Below is a small trained network, with its code and all its weights. Each question gives an input and a class and asks what happens when units are switched off, that is, made to give their printed mean instead of their output.

import numpy as np


def w(rows, s, z=0):
    codes = np.array(rows[::2]) - 128.0
    scale = np.full(codes.shape[1], s)
    scale[-1] = z or s
    return codes * scale


def f(y):
    return np.maximum(y, 0)


def log_softmax(a):
    a = a - a.max(-1, keepdims=True)
    return a - np.log(np.exp(a).sum(-1, keepdims=True))


def net(x, mask):
    res = np.array(x, float).reshape(1, 7) / 4 @ E
    y = f(res @ A[0][:, :-1].T + A[0][:, -1])
    res = res + np.where(mask, y, B[0][:, -1]) @ B[0][:, :-1]
    return log_softmax(res[-1] @ U[:, :-1].T + U[:, -1])


A, B = {}, {}
E = w([
[149,2,111,147],'x0',
[189,166,106,141],'x1',
[146,176,182,186],'x2',
[142,174,205,226],'x3',
[162,202,157,8],'x4',
[240,166,155,91],'x5',
[137,182,24,183],'x6',
],0.0081)
A[0] = w([
[154,171,182,139,162],'N0',
[210,250,158,150,173],'N1',
[212,84,169,137,52],'N2',
[194,74,96,153,209],'N3',
[196,155,172,160,104],'N4',
[49,59,199,138,119],'N5',
[91,222,61,142,154],'N6',
[116,161,133,186,148],'N7',
[124,27,141,148,254],'N8',
[179,201,160,107,120],'N9',
[130,38,109,139,160],'N10',
[166,114,168,119,44],'N11',
[134,173,48,127,193],'N12',
[128,102,145,65,83],'N13',
[46,169,153,103,89],'N14',
[76,69,110,194,124],'N15',
[122,168,147,176,104],'N16',
[72,132,57,95,163],'N17',
[111,204,143,222,163],'N18',
],0.014,0.0047)
B[0] = w([
[144,112,98,112,190],'N0',
[162,68,89,121,252],'N1',
[106,105,140,93,170],'N2',
[123,82,87,127,189],'N3',
[143,67,165,78,186],'N4',
[135,142,48,182,200],'N5',
[115,81,88,94,195],'N6',
[149,178,125,72,179],'N7',
[87,139,53,109,221],'N8',
[151,115,126,164,204],'N9',
[67,115,89,120,196],'N10',
[114,132,146,88,150],'N11',
[121,96,85,138,181],'N12',
[136,248,140,71,163],'N13',
[157,134,121,94,164],'N14',
[94,190,111,155,206],'N15',
[159,144,155,106,171],'N16',
[93,118,112,111,177],'N17',
[170,172,149,98,219],'N18',
],0.012,0.015)
U = w([
[253,110,142,117,172],'0',
[131,142,197,181,14],'1',
[180,203,108,168,170],'2',
[107,137,208,169,2],'3',
[105,82,62,141,196],'4',
[158,146,147,56,62],'5',
],0.013,0.0043)

Each question gives the input, the list of numbers given to net, and the class t.
The units are the neurons (one row each of A and B). Each row of codes is followed by its name. A weight is (code - 128) times the scale printed after its matrix; where a second scale follows, it is the last column's (A, B and U).
mask holds one flag per neuron, in row order. A switched-off neuron (its flag False) gives its mean, the last column of its row in B, instead of its output. The means were averaged over made-up inputs and are rounded, as every weight is.
A unit's drop is (log p(t) with every unit on - log p(t) with that unit switched off) / (log p(t) with every unit on - log p(t) with every unit switched off).
The circuit of an input: a set's keep is (log p(t) with only the set's units on - log p(t) with every unit switched off) / (log p(t) with every unit on - log p(t) with every unit switched off). Starting from the 12 units with the biggest drops (on a tie, the unit counted first), units are removed one at a time, each time the one whose removal leaves the highest keep (on an exact tie, the one counted first), for as long as the keep stays at least 0.8.
circuit, biggest first: the units of the circuit, biggest drop first
top k neurons: the k neurons with the biggest drops, biggest first
drop when u is switched off: that unit's drop, to one decimal
input [-1,2,8,7,-2,-6,-6], class 0: circuit, biggest first : N18
input [-4,-8,-8,0,2,3,2], class 5: circuit, biggest first : N5, N1
input [-3,-5,5,-4,2,1,0], class 0: circuit, biggest first : N8, N10
input [-5,-4,7,0,-4,-2,8], class 5: circuit, biggest first : N6, N18, N7
input [-1,-1,7,-4,-4,-6,0], class 2: top 3 neurons : N1, N15, N3
input [-5,5,-4,-6,5,6,6], class 4: top 2 neurons : N12, N6
input [-4,-3,-5,4,4,-3,3], class 5: top 2 neurons : N5, N8
input [7,3,4,8,-2,2,-2], class 5: drop when N7 is switched off : 0.2
input [-5,6,-5,6,-3,-8,5], class 2: drop when N18 is switched off : 0.5
input [-5,5,-1,7,-4,-7,1], class 2: drop when N4 is switched off : 0.1
input [-7,0,7,-1,-3,5,-6], class 0: drop when N3 is switched off : 0.0
